Here is a tiny trained network, its code and every weight. The questions are about switching its units off for an input and a class, where a switched-off unit gives its printed mean instead of its output.

import numpy as np


def w(rows, s, z=0):
    codes = np.array(rows[::2]) - 128.0
    scale = np.full(codes.shape[1], s)
    scale[-1] = z or s
    return codes * scale


def f(y):
    return y / 2 * (1 + np.tanh(0.7978845608 * (y + 0.044715 * y**3)))


def log_softmax(a):
    a = a - a.max(-1, keepdims=True)
    return a - np.log(np.exp(a).sum(-1, keepdims=True))


def net(x, mask):
    res = np.array(x, float).reshape(1, 5) / 4 @ E
    y = f(res @ A[0][:, :-1].T + A[0][:, -1])
    res = res + np.where(mask, y, B[0][:, -1]) @ B[0][:, :-1]
    return log_softmax(res[-1] @ U[:, :-1].T + U[:, -1])


A, B = {}, {}
E = w([
[114,137,151,111],'x0',
[64,147,9,128],'x1',
[169,110,63,22],'x2',
[133,124,118,136],'x3',
[94,54,137,115],'x4',
],0.014)
A[0] = w([
[134,167,107,152,148],'N0',
[100,106,104,101,105],'N1',
[122,128,173,193,164],'N2',
[130,6,147,112,174],'N3',
[232,102,143,71,130],'N4',
[32,43,166,141,141],'N5',
[112,207,174,162,128],'N6',
[69,80,140,102,161],'N7',
[211,150,95,162,159],'N8',
[90,91,101,121,90],'N9',
[128,128,171,129,150],'N10',
[187,154,96,78,157],'N11',
[112,8,134,117,187],'N12',
[83,124,109,176,126],'N13',
[123,98,158,157,167],'N14',
[137,142,107,123,154],'N15',
[142,122,181,172,147],'N16',
[120,133,160,142,147],'N17',
[113,165,100,74,116],'N18',
[105,141,98,89,104],'N19',
[81,144,90,59,110],'N20',
[134,142,170,204,154],'N21',
[127,203,103,173,160],'N22',
[189,238,112,137,253],'N23',
[47,200,108,201,152],'N24',
[168,198,114,95,189],'N25',
[150,82,156,151,179],'N26',
[152,231,105,173,203],'N27',
[157,142,165,144,144],'N28',
[146,128,132,117,137],'N29',
],0.017,0.0077)
B[0] = w([
[119,115,138,62,164],'N0',
[165,129,55,165,167],'N1',
[132,98,82,138,221],'N2',
[181,191,101,99,223],'N3',
[88,193,254,122,205],'N4',
[142,187,90,177,227],'N5',
[156,114,109,96,202],'N6',
[100,183,96,111,186],'N7',
[125,104,154,126,166],'N8',
[148,134,104,183,168],'N9',
[160,101,83,124,172],'N10',
[181,132,161,153,197],'N11',
[123,237,92,100,225],'N12',
[50,185,155,156,186],'N13',
[148,112,27,125,184],'N14',
[157,97,139,104,152],'N15',
[151,102,103,147,205],'N16',
[167,99,63,132,165],'N17',
[171,61,102,155,182],'N18',
[146,89,71,140,174],'N19',
[169,123,83,119,205],'N20',
[162,106,100,105,224],'N21',
[117,144,160,55,200],'N22',
[162,68,200,114,223],'N23',
[56,181,170,82,250],'N24',
[171,102,193,146,184],'N25',
[150,127,77,95,187],'N26',
[129,102,153,56,219],'N27',
[184,87,135,168,175],'N28',
[141,132,165,123,136],'N29',
],0.009,0.016)
U = w([
[165,8,89,70,69],'0',
[122,145,131,47,244],'1',
[168,101,59,145,173],'2',
[67,159,108,157,4],'3',
[146,101,181,149,67],'4',
],0.017,0.0029)

Each question gives the input, the list of numbers given to net, and the class t.
The units are the neurons (one row each of A and B). Each row of codes is followed by its name. A weight is (code - 128) times the scale printed after its matrix; where a second scale follows, it is the last column's (A, B and U).
mask holds one flag per neuron, in row order. A switched-off neuron (its flag False) gives its mean, the last column of its row in B, instead of its output. The means were averaged over made-up inputs and are rounded, as every weight is.
A unit's drop is (log p(t) with every unit on - log p(t) with that unit switched off) / (log p(t) with every unit on - log p(t) with every unit switched off).
The circuit of an input: a set's keep is (log p(t) with only the set's units on - log p(t) with every unit switched off) / (log p(t) with every unit on - log p(t) with every unit switched off). Starting from the 12 units with the biggest drops (on a tie, the unit counted first), units are removed one at a time, each time the one whose removal leaves the highest keep (on an exact tie, the one counted first), for as long as the keep stays at least 0.8.
units of the circuit, in order: the units of the circuit, biggest drop first
k most important neurons: the k neurons with the biggest drops, biggest first
drop when u is switched off: that unit's drop, to one decimal
input [-1,4,-7,4,2], class 3: units of the circuit, in order	N13
input [-3,1,-5,-8,1], class 3: units of the circuit, in order	N13, N23, N3
input [-2,2,1,-3,-7], class 0: units of the circuit, in order	N23, N12
input [5,0,-2,-3,0], class 0: 4 most important neurons	N12, N4, N3, N13
input [0,-1,0,3,6], class 2: 2 most important neurons	N24, N4
input [2,2,-8,-2,-8], class 1: 3 most important neurons	N24, N22, N13
input [3,1,4,8,-2], class 0: 2 most important neurons	N24, N13
input [5,0,7,-3,8], class 1: 2 most important neurons	N4, N12
input [1,4,-7,-8,5], class 3: drop when N2 is switched off	0.0
input [-1,-6,0,-7,-5], class 0: drop when N6 is switched off	0.1
input [-1,2,-5,3,-5], class 1: drop when N24 is switched off	0.9
